Below is a small trained network, with its code and all its weights. Each question gives an input and a class and asks what happens when units are switched off, that is, made to give their printed mean instead of their output.

import numpy as np


def w(rows, s, z=0):
    codes = np.array(rows[::2]) - 128.0
    scale = np.full(codes.shape[1], s)
    scale[-1] = z or s
    return codes * scale


def norm(h):
    return h / np.sqrt((h * h).mean(-1, keepdims=True) + 1e-5)


def f(y):
    return y / 2 * (1 + np.tanh(0.7978845608 * (y + 0.044715 * y**3)))


def log_softmax(a):
    a = a - a.max(-1, keepdims=True)
    return a - np.log(np.exp(a).sum(-1, keepdims=True))


def net(x, mask):
    res = np.array(x, float).reshape(1, 2) / 4 @ E
    u = 0
    for l in range(3):
        y = f(norm(res) @ A[l][:, :-1].T + A[l][:, -1])
        res = res + np.where(mask[u : u + 8], y, B[l][:, -1]) @ B[l][:, :-1]
        u += 8
    return log_softmax(norm(res)[-1] @ U[:, :-1].T + U[:, -1])


A, B = {}, {}
E = w([
[51,65,217,185,201,91],'x0',
[106,130,221,6,115,178],'x1',
],0.014)
A[0] = w([
[68,170,85,133,110,191,81],'L0N1',
[64,80,144,59,92,131,37],'L0N2',
[2,166,182,84,59,157,158],'L0N3',
[77,167,152,186,67,111,1],'L0N4',
[84,37,193,153,190,150,119],'L0N5',
[100,148,22,24,40,159,65],'L0N6',
[122,145,67,216,146,75,122],'L0N7',
[86,133,81,103,114,141,31],'L0N8',
],0.0076,0.0039)
B[0] = w([
[71,193,137,98,123,75,123],'L0N1',
[156,113,98,160,205,143,151],'L0N2',
[125,111,17,183,177,166,214],'L0N3',
[107,130,171,98,81,255,110],'L0N4',
[208,175,96,90,18,41,254],'L0N5',
[147,133,122,134,98,28,226],'L0N6',
[144,147,70,77,207,165,246],'L0N7',
[143,80,212,181,93,129,110],'L0N8',
],0.0075,0.0056)
A[1] = w([
[138,115,120,140,147,167,86],'L1N1',
[171,132,107,133,240,192,64],'L1N2',
[191,159,123,117,103,19,104],'L1N3',
[32,116,254,182,159,46,93],'L1N4',
[137,123,146,82,102,142,4],'L1N5',
[83,153,219,13,151,233,180],'L1N6',
[153,158,58,52,194,46,144],'L1N7',
[70,187,113,166,112,91,85],'L1N8',
],0.0093,0.0039)
B[1] = w([
[138,111,121,82,157,105,120],'L1N1',
[79,86,159,120,112,144,156],'L1N2',
[73,79,156,103,121,157,223],'L1N3',
[207,188,158,86,15,63,214],'L1N4',
[128,126,81,178,136,81,124],'L1N5',
[194,143,36,250,195,192,201],'L1N6',
[101,83,203,125,128,132,255],'L1N7',
[142,136,145,131,140,183,140],'L1N8',
],0.012,0.0085)
A[2] = w([
[124,160,81,180,253,141,134],'L2N1',
[173,180,248,164,135,66,3],'L2N2',
[50,146,138,124,206,157,81],'L2N3',
[139,166,151,50,101,71,119],'L2N4',
[124,142,165,177,180,77,110],'L2N5',
[138,197,91,226,188,169,146],'L2N6',
[63,137,70,190,162,86,147],'L2N7',
[153,200,86,85,19,149,53],'L2N8',
],0.012,0.0055)
B[2] = w([
[180,119,128,109,160,237,253],'L2N1',
[137,98,33,73,26,62,191],'L2N2',
[117,135,99,132,45,50,146],'L2N3',
[184,184,4,226,153,125,215],'L2N4',
[168,125,25,111,41,152,163],'L2N5',
[98,60,198,125,191,213,254],'L2N6',
[196,200,205,75,198,220,206],'L2N7',
[113,165,152,151,23,1,221],'L2N8',
],0.0096,0.0078)
U = w([
[201,164,87,128,7,38,201],'0',
[220,120,103,147,223,246,236],'1',
[33,9,190,107,122,111,77],'2',
[88,220,135,116,213,84,12],'3',
[94,212,154,141,193,100,2],'4',
],0.016,0.0057)

Each question gives the input, the list of numbers given to net, and the class t.
The units are the neurons (one row each of A and B). Each row of codes is followed by its name. A weight is (code - 128) times the scale printed after its matrix; where a second scale follows, it is the last column's (A, B and U).
mask holds one flag per neuron, layer by layer. A switched-off neuron (its flag False) gives its mean, the last column of its row in B, instead of its output. The means were averaged over made-up inputs and are rounded, as every weight is.
A unit's drop is (log p(t) with every unit on - log p(t) with that unit switched off) / (log p(t) with every unit on - log p(t) with every unit switched off).
The circuit of an input: a set's keep is (log p(t) with only the set's units on - log p(t) with every unit switched off) / (log p(t) with every unit on - log p(t) with every unit switched off). Starting from the 12 units with the biggest drops (on a tie, the unit counted first), units are removed one at a time, each time the one whose removal leaves the highest keep (on an exact tie, the one counted first), for as long as the keep stays at least 0.8.
circuit, biggest first: the units of the circuit, biggest drop first
k most important neurons: the k neurons with the biggest drops, biggest first
k most important neurons of layer l: the k neurons of layer l with the biggest drops, biggest first
drop when u is switched off: that unit's drop, to one decimal
input [-2,-5], class 1: circuit, biggest first : L1N4
input [-2,-4], class 1: 2 most important neurons : L1N4, L0N5
input [4,-4], class 0: circuit, biggest first : L1N6, L2N6
input [-7,-8], class 1: circuit, biggest first : L1N4, L2N6
input [-3,3], class 2: 3 most important neurons : L1N4, L1N7, L1N3
input [0,1], class 2: 2 most important neurons of layer 1 : L1N2, L1N6
input [3,3], class 2: 2 most important neurons : L0N3, L0N5
input [-2,-3], class 2: 2 most important neurons : L1N4, L1N7
input [6,7], class 1: 2 most important neurons : L1N6, L0N6
input [-1,3], class 2: 2 most important neurons of layer 0 : L0N3, L0N6
input [5,5], class 0: 3 most important neurons : L1N4, L0N7, L0N5
input [-2,1], class 2: 2 most important neurons : L1N3, L1N4
input [-4,-5], class 1: 2 most important neurons : L0N5, L1N4
input [2,1], class 2: most important neuron of layer 0 : L0N5
input [-3,-3], class 2: 3 most important neurons of layer 1 : L1N4, L1N7, L1N6
input [7,6], class 0: drop when L1N4 is switched off : 1.5
input [-5,-8], class 1: drop when L1N4 is switched off : 2.6
input [-3,-8], class 1: drop when L2N3 is switched off : 0.0
